Here is a tiny trained network, its code and every weight. The questions are about switching its units off for an input and a class, where a switched-off unit gives its printed mean instead of its output.

import numpy as np


def w(rows, s, z=0):
    codes = np.array(rows[::2]) - 128.0
    scale = np.full(codes.shape[1], s)
    scale[-1] = z or s
    return codes * scale


def f(y):
    return y / 2 * (1 + np.tanh(0.7978845608 * (y + 0.044715 * y**3)))


def log_softmax(a):
    a = a - a.max(-1, keepdims=True)
    return a - np.log(np.exp(a).sum(-1, keepdims=True))


def net(x, mask):
    res = np.array(x, float).reshape(1, 4) / 4 @ E
    y = f(res @ A[0][:, :-1].T + A[0][:, -1])
    res = res + np.where(mask, y, B[0][:, -1]) @ B[0][:, :-1]
    return log_softmax(res[-1] @ U[:, :-1].T + U[:, -1])


A, B = {}, {}
E = w([
[126,36,16,156,99,106,109],'x0',
[175,194,117,164,191,202,18],'x1',
[133,108,157,160,79,169,51],'x2',
[69,2,203,129,147,120,130],'x3',
],0.01)
A[0] = w([
[130,77,85,131,95,120,135,126],'neuron 1',
[123,117,131,127,114,131,107,175],'neuron 2',
[145,158,94,134,147,136,98,132],'neuron 3',
[133,121,157,141,206,121,151,80],'neuron 4',
[141,166,68,139,141,115,156,223],'neuron 5',
[143,207,160,121,88,120,163,72],'neuron 6',
[131,133,119,130,58,121,185,134],'neuron 7',
[140,175,64,133,133,140,117,90],'neuron 8',
[140,154,147,135,125,137,36,61],'neuron 9',
[125,106,167,128,97,127,111,179],'neuron 10',
[132,118,164,127,132,123,97,152],'neuron 11',
[133,91,99,136,154,138,32,165],'neuron 12',
[128,129,88,100,119,141,158,31],'neuron 13',
[126,163,197,123,200,131,152,238],'neuron 14',
[137,183,41,118,147,120,162,254],'neuron 15',
[127,88,163,133,204,133,105,133],'neuron 16',
[120,186,148,128,107,147,151,148],'neuron 17',
[145,183,119,137,134,158,3,162],'neuron 18',
[134,149,80,136,134,125,186,107],'neuron 19',
],0.018,0.0046)
B[0] = w([
[149,32,119,170,152,97,160,184],'neuron 1',
[112,92,142,154,117,127,121,144],'neuron 2',
[116,113,143,98,139,108,71,175],'neuron 3',
[112,114,128,61,161,133,125,159],'neuron 4',
[97,144,96,115,153,86,104,188],'neuron 5',
[168,170,187,187,176,116,153,192],'neuron 6',
[102,145,115,90,57,73,169,180],'neuron 7',
[119,110,140,101,145,83,60,184],'neuron 8',
[120,213,89,144,47,166,119,195],'neuron 9',
[144,82,158,111,72,128,137,163],'neuron 10',
[109,155,108,128,91,172,167,155],'neuron 11',
[171,115,111,225,196,199,113,201],'neuron 12',
[135,167,79,109,110,138,141,141],'neuron 13',
[137,104,207,75,217,169,159,224],'neuron 14',
[110,132,80,93,162,58,78,213],'neuron 15',
[92,107,92,36,103,180,129,177],'neuron 16',
[147,137,179,179,170,128,138,179],'neuron 17',
[109,144,141,106,38,113,4,253],'neuron 18',
[130,208,73,150,119,145,174,165],'neuron 19',
],0.028,0.018)
U = w([
[116,119,159,49,163,192,137,153],'0',
[126,184,138,115,137,77,2,131],'1',
[175,46,80,188,125,151,121,54],'2',
[176,203,231,105,178,81,141,105],'3',
[153,149,169,146,57,204,59,245],'4',
[126,174,43,116,148,2,173,1],'5',
[146,65,133,134,50,74,195,225],'6',
],0.0083,0.00097)

Each question gives the input, the list of numbers given to net, and the class t.
The units are the neurons (one row each of A and B). Each row of codes is followed by its name. A weight is (code - 128) times the scale printed after its matrix; where a second scale follows, it is the last column's (A, B and U).
mask holds one flag per neuron, in row order. A switched-off neuron (its flag False) gives its mean, the last column of its row in B, instead of its output. The means were averaged over made-up inputs and are rounded, as every weight is.
A unit's drop is (log p(t) with every unit on - log p(t) with that unit switched off) / (log p(t) with every unit on - log p(t) with every unit switched off).
The circuit of an input: a set's keep is (log p(t) with only the set's units on - log p(t) with every unit switched off) / (log p(t) with every unit on - log p(t) with every unit switched off). Starting from the 12 units with the biggest drops (on a tie, the unit counted first), units are removed one at a time, each time the one whose removal leaves the highest keep (on an exact tie, the one counted first), for as long as the keep stays at least 0.8.
circuit, biggest first: the units of the circuit, biggest drop first
top k neurons: the k neurons with the biggest drops, biggest first
drop of u: that unit's drop, to one decimal
input [-7,-8,7,5], class 6: top 2 neurons => (neuron 10; neuron 7)
input [8,-1,-8,6], class 2: circuit, biggest first => (neuron 1)
input [-6,-6,-6,-4], class 3: top 2 neurons => (neuron 6; neuron 14)
input [-3,-3,5,-1], class 3: top 2 neurons => (neuron 18; neuron 1)
input [3,-8,-1,1], class 6: top 2 neurons => (neuron 15; neuron 1)
input [-7,-8,-7,-8], class 3: top 3 neurons => (neuron 6; neuron 14; neuron 17)
input [-2,-3,0,-3], class 3: top 2 neurons => (neuron 18; neuron 6)
input [5,-4,5,2], class 6: top 2 neurons => (neuron 7; neuron 10)
input [1,-1,-1,0], class 5: top 3 neurons => (neuron 18; neuron 14; neuron 12)
input [8,8,-3,7], class 2: top 2 neurons => (neuron 12; neuron 1)
input [1,1,4,4], class 4: drop of neuron 15 => 0.1
input [-7,-7,-7,-4], class 3: drop of neuron 6 => 0.2
input [5,3,3,0], class 4: drop of neuron 15 => 0.4
input [0,-3,1,-2], class 5: circuit, biggest first => (neuron 18)
